Each row is followed by its group and then its class within the group.
[  0  -1   2   0   6  20   3 -25   4   1  -6  -3   0  15   0  13  -3   1
   5  -4  10  13   7   8   0  -4  -9 -12   7   7   1 -10   7 -20 -17]  [11]:V
[  8   0 -10  -7  12   4   1   9 -10  12 -12   2   0   4   3  11 -14   0
  -8  -7  -6  -8   1  -3  -8   6  12   3   9 -11  11   2   3 -11 -10]  [7]:X
[  8  -2 -15 -11  11  14   2 -20  -7   0  -8 -11  -5  33  -3  10 -25   0
  -9  -2   8   5   9   5 -19   5  -1 -10   5 -14   3 -14   9 -14 -43]  [7]:A
[  1  -3   5  -2   7  11   3 -30   2  -5 -10   2   6  19  -6  13 -12   4
   1  -8  11  11   9  -1   3  -4  -2 -15   7   4   4 -11   3 -19 -18]  [11]:V
[  7   7 -10   0   8   3   0  -6 -16 -11  -5   3   4  41  -4  11  -5  -1
 -18  -3   3   9   6 -13 -14  -1  -5  -8  -2 -20  -5  -8  -6 -21 -44]  [7]:A
[  2  -8  12   6  17  23  -4 -14   8  -4 -12   4  11   1   2   8  -3   6
   1  -3   7   1   3  -8  -2  -7   9  -5  -7  15   0   0  10  -1  -4]  [9]:L
[ 18  -2 -13 -14  -1  -4   1 -32 -14 -12  -8   7  -1  42 -14   0 -22  -1
 -12  -4   0  13  11  -2  -4   4  -2 -18   6  -4   1 -11   5 -25 -42]  [9]:G
[  1  -6  -1   4   3   4   0 -14   0  -7  -8  13  10   7  -6   0  -6   1
  -4  -8   3   7   5  -8   9   2   9  -7  -2   4  -1  -1   8 -13  -7]  [9]:G
[  2  -7   9  -4   2  10  -3 -20   8  -7  -2   5   5   7  -7   3 -12   7
   2  -1   2   2   3 -11   4   0   6 -16  -6  19   0  -4  12   2   1]  [9]:L
[  6  -3 -10  -8   2   4   4 -17  -2  -6  -8   8   1  16   1  12 -10  -4
  -5  -4   5   7   9  -6   4   6  -4 -16   2  11   0  -2   9 -21 -28]  [9]:G
[ -3   2  -1   1   2   8   0  -5 -11  -2  -8  -6  -1  20  -5   2 -11  -3
   3  -4   9  17   3   8  17   2   1  -3  20 -10   2 -14  -9 -23 -17]  [11]:M
[  4   4  -9  -9  12   4   1 -20  -6   2 -13   2  -1  29  -5  14 -22   8
  -5  -5   2   1   8   0 -10   3   1  -1   9 -14  10 -12   5 -19 -28]  [7]:A
[  2   6 -15  -9  11  12   5 -15 -11   0  -2   2  -9  31  -5  18 -22   7
  -2  -2   0  -3  -1  -8  -7   5  -1  -9   5 -13   8 -10  -3 -15 -29]  [7]:A
[  7  -7   7   1  17  26  -6 -21  -6 -13  -9  -4   9  27  -4   2 -18   2
  -9   0   7   8   7 -17  -4  -3  11 -13 -11   5  -6  -9   2  -4 -27]  [9]:L
[  0  -4   5  -4   6   2   1 -18   4  -4 -15   2   6  13  -2  14  -8   1
   1  -2  16  13  13   1  12  -1   3  -4  11   9   8 -12   4 -21 -19]  [11]:V
[  7  -3 -10  -6  -1  -4   5 -11   5   0  -5   8   4   0  -6  11 -17   4
  -4  -4   1   7   7  -7  -4   5   3  -9   8   7   4   4  13  -7  -9]  [9]:G
[ -4  -9   6  -2  13  23   2 -12  -8  -5 -11 -14   7  25  -1   5 -15  -7
  -2  -6  14   9   8  -3   7   3   1 -14   5  -4   2 -14  -4 -19 -33]  [11]:M
[  4   0  -3  -8  10  17   0 -19  -9  -2  -3 -10  -5  40  -3   2 -15  -2
  -6   0   1   5   4   5  -8   1   0 -14   5 -16   1 -17 -11 -14 -31]  [7]:A
[  5   3 -12  -9   8  17   4 -23 -14   2  -4  -4  -9  35  -5   9 -16   2
  -2  -6  -5  -5   1   7 -16   0  -1 -14   8 -20  10 -15 -11 -15 -27]  [7]:A
[ 11  -5 -13  -8   5  12   2 -30  -5  -7 -12  -1   3  33  -7   7 -19  -4
 -10  -6  12  18  14   5 -12   5  -6 -14   5   5  -2  -9  14 -26 -46]  [9]:G
[  0   3   1   1   7   1  -2   3 -14  -4  -6   1  10  12  -1   8  -9   5
  -8  -4   1  -1   0 -13   0   0   7   4   0 -18   3  -2  -7  -6  -9]  [7]:X
[  2  -4 -10  -3  -1   2   2 -20  -2 -10  -4   9   7  17  -9   8  -5  -6
 -10  -7   9  12  10 -12   5   6  -6 -15  -2   7  -3   0  12 -26 -32]  [9]:G
[  6  10  -2   5  -1  -5  -4 -13  -4 -16   2   1  -6  28  -5  13  -2  -1
  -2  11  12  29   8  -5  10  -8 -12  -4  10   3  -9  -9 -10 -17 -24]  [11]:V
[  1   1  -9 -12  13   9   0  -4 -12   3 -14  -9  -2  23  -1   7 -26   1
  -6  -6   3  -3   5   4  -6   8   4   3   8 -21   9 -12   1 -18 -30]  [7]:X
[ 10   0 -13 -12   9  10  -2 -23 -18  -9  -3  -6  -6  51 -10  -1 -26   1
 -13   0   5  10  10  -1 -12   5   0 -13   1 -18  -3 -15  -1 -20 -50]  [7]:A
[  1  -7  -7  -7   7  17   4 -25  -1 -11  -7   4   4  25 -11   9 -19  -3
  -3  -7   8   6   8 -10   8   7  -2 -25  -1   4   1  -9   8 -24 -34]  [9]:G
[ -3   0  17   6  -3 -10  12   8  16  15  -3   6   5 -39  11  28  22  -1
  20 -12  -9 -16  -5  -1   4 -12   1  -3  15  13  16   7 -11   1  51]  [11]:V
[  3   0 -11  -7   0  -3   4  -7   1   3  -5   4  -2   4  -4  11 -16   3
   0  -3   0   0   3  -2   1   6   2  -3   5   2   5  -2   9  -9  -7]  [9]:G
[ -4   3   5  -2   6  10   3 -26  -1   4  -7  -1  -1  26  -4  13  -5   5
   5  -6   5   4   6   8   1  -4  -9 -10  12  -8   8 -21  -5 -17 -12]  [11]:V
[  6  -4  11   6  14  22  -3 -21   5 -11  -9  -7  10  19   0  10 -12  -2
  -1   1  15  20  12  -7  -8  -8   5 -12   1  13  -3  -6   8  -6 -16]  [9]:L
[ -2   4 -15 -11  13  16   1 -24 -10   2 -13  -4  -2  38  -7  15 -26   7
  -5  -5  12   0   7   8  -8   8  -4   0   9 -24  10 -21  12 -24 -47]  [7]:X
[  2   3   4  -1   5  -5  -2 -12  -2  -1  -7  -2   3  20  -4   3  -8   5
   0  -2   3   2   4   5   0  -2   4  -1   7 -11   5 -12  -7  -7  -4]  [7]:A
[  7  -1  -4   0   5   1  -1  -3   3  -5  -8  10   5  -3  -1  14  -3  -1
  -5  -2   3  10   4  -7   1   0   0   0   2  13   3   4  10 -14  -8]  [9]:G
[  2  -2   1  -5   9  13   0 -19  -7  -3  -7  -9   0  33  -4   4 -14   0
  -9  -3   7   4   8  -2  -3   2   2 -11   4 -11   3 -15  -4 -16 -33]  [7]:A
[ -2   0 -14 -13  11   7   4  -1  -8   2  -8   0  -2  12  -5  18 -24   1
  -4  -5   8  -6   6 -11   4  13   2  -4   6 -10  11  -8   2 -17 -34]  [7]:X

Each row is followed by its group and then its class within the group.
[  4  10   0   3   2  24  -3 -49   1   4  -3  -7  -2   9  29   2  -6   8
 -20   3  -2   4  -2  -5   9  -5   1 -13  -7   1 -22  -1  -9   6  -2]  ramaf:Goko
[  0   2   3  21   2  10   2 -15   3  -4  -2  -1  -3  12  19  -2   7   2
 -10 -12 -18   1   7  -5  -3   2  -2  -4   1   2   9   0  -2  15   2]  baz:piza
[ -2   2   3  40   1   8   1 -12  -1 -11  -1   2  -2  11  -6  -8   6   7
  -6  -5  -9  -3   2   0 -18   0  -5   0   6   7  16   7   3  11  -1]  baz:Vobun
[  3   6   1  14   6  14  -2 -40   0  -1  -3  -2  -2   9  18   2   1   5
 -17  -1  -3   3   3  -5   0   3   1  -5  -3   2  -7  -1  -5   7   0]  ramaf:Goko
[ -2   0   4   1  -1  17  -9 -16  -2  -9  -2   2   2  15  -2  -3   3  -4
  -3  -8 -19  -9   6  -1   0  -6  -1 -12 -11   2  -5  -1 -10   5   4]  baz:piza
[  2   0  -1  -3   2   7   3 -23   5  -1  -2  -3   2  10  52   7  14   5
  -3  -2 -10   8   6  -2   8  17  -1   4  -3  -2   0  -3  -2   5   1]  ramaf:luku
[ -4  -1  -1  -6   3   6 -13 -47   3 -13  -1  -1   4  -3 -32  12  -5  -1
   2  13   9  -7   4   0   2  14  -2  10  -9   4 -12  -1  -8  -1  -5]  fataz:lugag
[ -2 -12   1  32   5 -26  10  28   1  -9   6   6   2  -5   7   3  23  -3
  11 -10  -2   4   4  -1 -12  24  -3  33  18   2  34   1  13   5   0]  fataz:puvet
[ -2  -3  -1  15  -1   0  -3 -12  -1  -9   4   2   1   4  13   4   9  -2
   3  -4  -3   0  18  -1  -3  13  -3  15   4   2   6   0  -2   8  -3]  fataz:lugag
[ -1  -1   5  52   1  10   1 -11  -1 -10   0   2  -2  17  24  -5  17   7
  -6 -33 -23  -1   8  -5 -20   3  -7   1  10   3  24   3   1  18   0]  baz:Vobun
[  2   3  -1   2   2  25  -2 -38   1   1  -3  -3  -1   8  37  -1   2   6
 -14   2  -1   3   0  -2   7   3   1  -6  -5  35 -18   0  -7   5  -1]  ramaf:Goko
[  1   0   1   7  -1   9   0  -7  -1  -3  -7   0   0   8   5   0   3   0
  -4 -11 -21  -3   4  -3   1  -1   0  -9  -3   0   6  -1 -16   9   5]  baz:piza
[ -2  -3  -3  24   1  -3  -3 -25   0 -10   5   2   1  -1   4   5  11   2
  -2   4   8   1   4  -2  -8  23  -5  24   9   3   5  -1  -1   6  -6]  fataz:lugag
[  1  -1  -1  12   2  12   3 -18   3   3   1  -2  -1   4  52   0  11   8
  -7  -6  -4  11   2  -4   1   7  -4   2   2  -1  -2  -2   0   6  -3]  ramaf:Goko
[  3  -6   2  42   2   3  12   6   2   6   4   7   0  12  52  -8  23   6
 -12 -26 -16  14   5  -8  -6   3  -4   8  12   0  16   3   0  16   2]  ramaf:Goko
[  1  -1   5  52   4   2   9  -3   0  -5   1   3  -2  14  17 -11  13   7
 -16 -13 -14   3   5  -5 -23   0  -5   5  14   3  25   3   5  15  -2]  baz:Vobun
[  2   5   0   8   1  20  -2 -39   2   6  -3  -4  -1  11  37   1  -3   5
 -18  -2  -3   3   0  -4   7  -4   1 -14  -8  -6 -19   0 -12   6   1]  ramaf:Goko
[ -2   2  -3 -21   4  17  -8 -43   3  -2  -6 -10   1   0  34  11   4   6
  -3   8   3   5   1  -2  12  14   1  -4 -10  -5 -15  -1  -6   1  -1]  ramaf:luku
[  1   6  -4 -13   5  12  -4 -35   3   4  -2  -5  -3  -3  39  12  -5   6
  -4  10  10   7   0  -1  15  13   0   7  -2   1 -20  -2  -6  -3  -3]  ramaf:luku
[ -2   7  -4 -48   0  20 -14 -49   2   1  -7  -9  -2  -2  -1  13 -15  -1
  -2  17   2  -3  -1   0  21   5   3 -21 -21  -3 -34  -3 -13  -5   0]  ramaf:luku
[  2  -2  -1   5   7  13   0 -15   4  -4   0  -2   0   4  52   2  17   5
  -1  -7 -12   9   6  -2   4  18   0   3  -1  -2   2  -2  -1   8   0]  ramaf:luku
[  3  -7   7  52   3  -7  19  38   0   3   1   7  -3  16  52 -13  31   5
  -5 -34 -34   9   9 -10 -17  -1  -4   9  21  -1  43   3  11  17   8]  baz:Vobun
[ -1   6   5  18   2  20  -2 -28   0  -7  -3  -3  -2  12  -2  -4   0   8
 -12  -3 -20  -2   2  -2  -9  -4  -2 -14  -8   3   7   3  -2  10   1]  baz:Vobun
[ -2  -3  -1   4   1 -11  -2   5   0  -2   4   2   2  -7 -14   5   5  -5
   6   2  -2  -2   4   0   1  12   0  18   0   2   5   0   2  -9  -1]  fataz:puvet
[  3  -5   1  21   5   3  12  -1   6   6   2  -1   0   4  52  -1  23   9
  -3 -15 -11  16   7  -4  -1  14  -3  10  11   0  14   0   5   8   1]  ramaf:luku
